Here is a tiny trained network, its code and every weight. The questions are about switching its units off for an input and a target symbol, where a switched-off unit gives its printed mean instead of its output.

import numpy as np


def w(rows, s, z=0):
    codes = np.array(rows[::2]) - 128.0
    scale = np.full(codes.shape[1], s)
    scale[-1] = z or s
    return codes * scale


def norm(h):
    return h / np.sqrt((h * h).mean(-1, keepdims=True) + 1e-5)


def f(y):
    return np.maximum(y, 0)


def softmax(a):
    e = np.exp(a - a.max(-1, keepdims=True))
    return e / e.sum(-1, keepdims=True)


def log_softmax(a):
    a = a - a.max(-1, keepdims=True)
    return a - np.log(np.exp(a).sum(-1, keepdims=True))


def net(x, mask):
    ids = ['αγζηθτω'.index(c) for c in x.split()]
    T = len(ids)
    res = E[ids] + P[:T]
    q, k, v = (norm(res) @ M[0].T for M in (Q, K, V))
    z = softmax(np.where(np.tri(T) > 0, q @ k.T / 3**0.5, -1e9)) @ v
    res = res + np.where(mask[0], z, O[0][:, -1]) @ O[0][:, :-1]
    y = f(norm(res) @ A[0][:, :-1].T + A[0][:, -1])
    res = res + np.where(mask[1:9], y, B[0][:, -1]) @ B[0][:, :-1]
    return log_softmax(norm(res)[-1] @ U[:, :-1].T + U[:, -1])


Q, K, V, O, A, B = {}, {}, {}, {}, {}, {}
E = w([
[154,162,135,62,75],'α',
[132,137,125,65,113],'γ',
[159,236,111,111,147],'ζ',
[119,79,120,67,168],'η',
[123,137,138,150,189],'θ',
[186,138,76,85,131],'τ',
[106,116,249,100,196],'ω',
],0.021)
P = w([
[175,128,174,138,245],'0',
[50,118,85,71,220],'1',
[87,158,85,65,175],'2',
[110,142,123,96,118],'3',
[152,123,130,126,114],'4',
[150,130,139,111,119],'5',
[162,125,160,119,108],'6',
],0.011)
Q[0] = w([
[219,63,171,132,118],'head 0',
[21,80,64,242,9],'head 0',
[252,171,254,95,209],'head 0',
],0.0074)
K[0] = w([
[196,183,164,104,180],'head 0',
[2,140,31,172,21],'head 0',
[248,156,173,22,186],'head 0',
],0.0085)
V[0] = w([
[27,76,249,53,64],'head 0',
[174,200,41,68,49],'head 0',
[159,4,38,50,142],'head 0',
],0.024)
O[0] = w([
[248,57,215,6,173,188],'head 0',
[43,20,23,83,120,84],'head 0',
[184,30,81,247,85,254],'head 0',
],0.017,0.0074)
A[0] = w([
[116,124,136,136,136,23],'neuron 0',
[172,69,73,171,220,119],'neuron 1',
[82,80,101,95,250,189],'neuron 2',
[80,128,178,207,19,154],'neuron 3',
[44,71,234,184,194,107],'neuron 4',
[164,142,64,101,150,150],'neuron 5',
[60,156,160,56,201,2],'neuron 6',
[167,67,137,135,181,110],'neuron 7',
],0.021,0.0037)
B[0] = w([
[125,108,167,116,113,128],'neuron 0',
[49,177,83,143,84,247],'neuron 1',
[163,131,208,214,45,247],'neuron 2',
[57,79,149,175,4,191],'neuron 3',
[194,205,131,20,180,153],'neuron 4',
[101,152,132,101,100,173],'neuron 5',
[26,154,213,50,220,181],'neuron 6',
[235,170,178,51,142,237],'neuron 7',
],0.023,0.011)
U = w([
[93,66,178,51,85,192],'α',
[153,188,22,17,91,4],'γ',
[2,195,95,81,174,59],'ζ',
[207,105,141,205,103,54],'η',
[92,251,175,166,101,184],'θ',
[107,122,34,163,154,169],'τ',
[133,137,162,111,236,235],'ω',
],0.0089,0.0044)

Each question gives the input, a string of symbols that net reads in full, and the target symbol t.
The units are the heads (3 rows each of Q, K, V and O) and the neurons (one row each of A and B). Each row of codes is followed by its name. A weight is (code - 128) times the scale printed after its matrix; where a second scale follows, it is the last column's (O, A, B and U).
mask holds one flag per unit, heads first, then neurons. A switched-off unit (its flag False) gives its mean, the last column of its rows in O or B, instead of its output. The means were averaged over made-up inputs and are rounded, as every weight is.
A unit's drop is (log p(t) with every unit on - log p(t) with that unit switched off) / (log p(t) with every unit on - log p(t) with every unit switched off).
The circuit of an input: a set's keep is (log p(t) with only the set's units on - log p(t) with every unit switched off) / (log p(t) with every unit on - log p(t) with every unit switched off). Starting from all 9 units, units are removed one at a time, each time the one whose removal leaves the highest keep (on an exact tie, the one counted first), for as long as the keep stays at least 0.8.
units of the circuit, in order: the units of the circuit, biggest drop first
top k neurons: the k neurons with the biggest drops, biggest first
drop of u: that unit's drop, to one decimal
input ω γ τ, target ω: units of the circuit, in order -> (head 0; neuron 2)
input γ α η α, target γ: top 2 neurons -> (neuron 2; neuron 1)
input γ ζ η η γ α, target γ: units of the circuit, in order -> (neuron 2; head 0; neuron 1)
input γ ω η α α α τ, target γ: top 4 neurons -> (neuron 2; neuron 7; neuron 1; neuron 3)
input ζ η ω ω τ, target ω: units of the circuit, in order -> (head 0; neuron 1; neuron 6)
input γ η γ α γ, target γ: units of the circuit, in order -> (neuron 2; neuron 1; neuron 7; head 0)
input γ η α η α γ, target γ: top 2 neurons -> (neuron 2; neuron 1)
input α α α ω τ ζ α, target α: top neuron -> (neuron 1)
input γ ζ α α η η, target γ: drop of head 0 -> 0.2
input ζ α ζ, target ζ: drop of neuron 0 -> 0.0
input η α ω ω ω η ζ, target ω: drop of neuron 6 -> -0.1
input τ α γ, target τ: drop of neuron 6 -> 0.0
